Here is a tiny trained network, its code and every weight. The questions are about switching its units off for an input and a class, where a switched-off unit gives its printed mean instead of its output.

import numpy as np


def w(rows, s, z=0):
    codes = np.array(rows[::2]) - 128.0
    scale = np.full(codes.shape[1], s)
    scale[-1] = z or s
    return codes * scale


def f(y):
    return y / 2 * (1 + np.tanh(0.7978845608 * (y + 0.044715 * y**3)))


def log_softmax(a):
    a = a - a.max(-1, keepdims=True)
    return a - np.log(np.exp(a).sum(-1, keepdims=True))


def net(x, mask):
    res = np.array(x, float).reshape(1, 5) / 4 @ E
    y = f(res @ A[0][:, :-1].T + A[0][:, -1])
    res = res + np.where(mask, y, B[0][:, -1]) @ B[0][:, :-1]
    return log_softmax(res[-1] @ U[:, :-1].T + U[:, -1])


A, B = {}, {}
E = w([
[203,234,80,110,197,96],'x0',
[148,164,154,107,225,184],'x1',
[203,121,37,235,140,78],'x2',
[255,46,74,144,173,97],'x3',
[60,197,167,232,168,121],'x4',
],0.0088)
A[0] = w([
[73,119,169,145,58,150,100],'n0',
[169,155,77,184,134,146,70],'n1',
[158,116,172,228,107,185,167],'n2',
[142,171,52,160,125,31,132],'n3',
[87,70,146,208,254,155,159],'n4',
[111,149,84,209,98,110,146],'n5',
[149,162,97,183,170,106,117],'n6',
[199,74,144,60,181,152,253],'n7',
[178,123,40,198,101,35,250],'n8',
[103,223,191,117,158,148,180],'n9',
],0.0085,0.005)
B[0] = w([
[97,101,154,211,106,64,180],'n0',
[100,81,215,174,159,86,165],'n1',
[131,156,110,148,18,66,162],'n2',
[187,87,254,192,178,230,199],'n3',
[191,195,102,114,56,46,182],'n4',
[187,54,235,149,99,107,175],'n5',
[84,141,154,209,203,84,179],'n6',
[180,131,119,22,91,240,211],'n7',
[183,146,183,139,108,207,253],'n8',
[53,218,14,150,247,82,209],'n9',
],0.0072,0.012)
U = w([
[201,97,115,43,85,215,255],'0',
[88,180,127,165,197,80,32],'1',
[162,102,204,192,207,172,32],'2',
[118,235,62,66,254,116,186],'3',
[179,146,163,145,32,65,160],'4',
[53,46,172,149,139,108,20],'5',
],0.0082,0.0032)

Each question gives the input, the list of numbers given to net, and the class t.
The units are the neurons (one row each of A and B). Each row of codes is followed by its name. A weight is (code - 128) times the scale printed after its matrix; where a second scale follows, it is the last column's (A, B and U).
mask holds one flag per neuron, in row order. A switched-off neuron (its flag False) gives its mean, the last column of its row in B, instead of its output. The means were averaged over made-up inputs and are rounded, as every weight is.
A unit's drop is (log p(t) with every unit on - log p(t) with that unit switched off) / (log p(t) with every unit on - log p(t) with every unit switched off).
The circuit of an input: a set's keep is (log p(t) with only the set's units on - log p(t) with every unit switched off) / (log p(t) with every unit on - log p(t) with every unit switched off). Starting from all 10 units, units are removed one at a time, each time the one whose removal leaves the highest keep (on an exact tie, the one counted first), for as long as the keep stays at least 0.8.
units of the circuit, in order: the units of the circuit, biggest drop first
unit that matters most: the unit with the biggest drop
top k neurons: the k neurons with the biggest drops, biggest first
drop of u: that unit's drop, to one decimal
input [-8,8,-2,-1,6], class 1: unit that matters most => n9
input [-2,-3,-4,-3,3], class 1: units of the circuit, in order => (n9, n7, n3)
input [2,8,-7,5,0], class 3: top 2 neurons => (n9, n8)
input [-7,-1,2,-3,1], class 4: units of the circuit, in order => (n2, n3)
input [-5,-2,2,-5,4], class 4: units of the circuit, in order => (n2, n3)
input [-1,-1,-5,-4,-4], class 5: units of the circuit, in order => (n0, n8)
input [-2,4,5,-8,0], class 3: top 3 neurons => (n9, n3, n1)
input [-4,3,1,3,4], class 4: units of the circuit, in order => (n4, n2)
input [-5,3,-4,-8,-4], class 1: top 2 neurons => (n9, n0)
input [0,8,5,2,-3], class 0: top 2 neurons => (n7, n9)
input [-6,5,-6,3,2], class 0: units of the circuit, in order => (n7, n6)
input [-1,1,-1,3,8], class 1: top 3 neurons => (n7, n8, n9)
input [-2,6,6,-8,1], class 3: top 3 neurons => (n9, n3, n1)
input [-1,8,-3,-6,-8], class 3: units of the circuit, in order => (n9)
input [0,-1,0,-6,0], class 1: top 2 neurons => (n7, n0)
input [-3,8,2,8,5], class 4: top 2 neurons => (n4, n2)
input [-5,7,-6,4,2], class 0: top 2 neurons => (n7, n6)
input [2,7,2,6,-3], class 0: top 2 neurons => (n7, n9)
input [-4,-7,6,8,2], class 2: top 2 neurons => (n3, n8)
input [8,3,1,5,6], class 2: units of the circuit, in order => (n3)
input [2,-8,7,-5,0], class 2: drop of n3 => 0.4
input [-1,2,-4,-4,5], class 3: drop of n9 => 0.5
input [-1,-3,-3,6,3], class 0: drop of n1 => 0.1
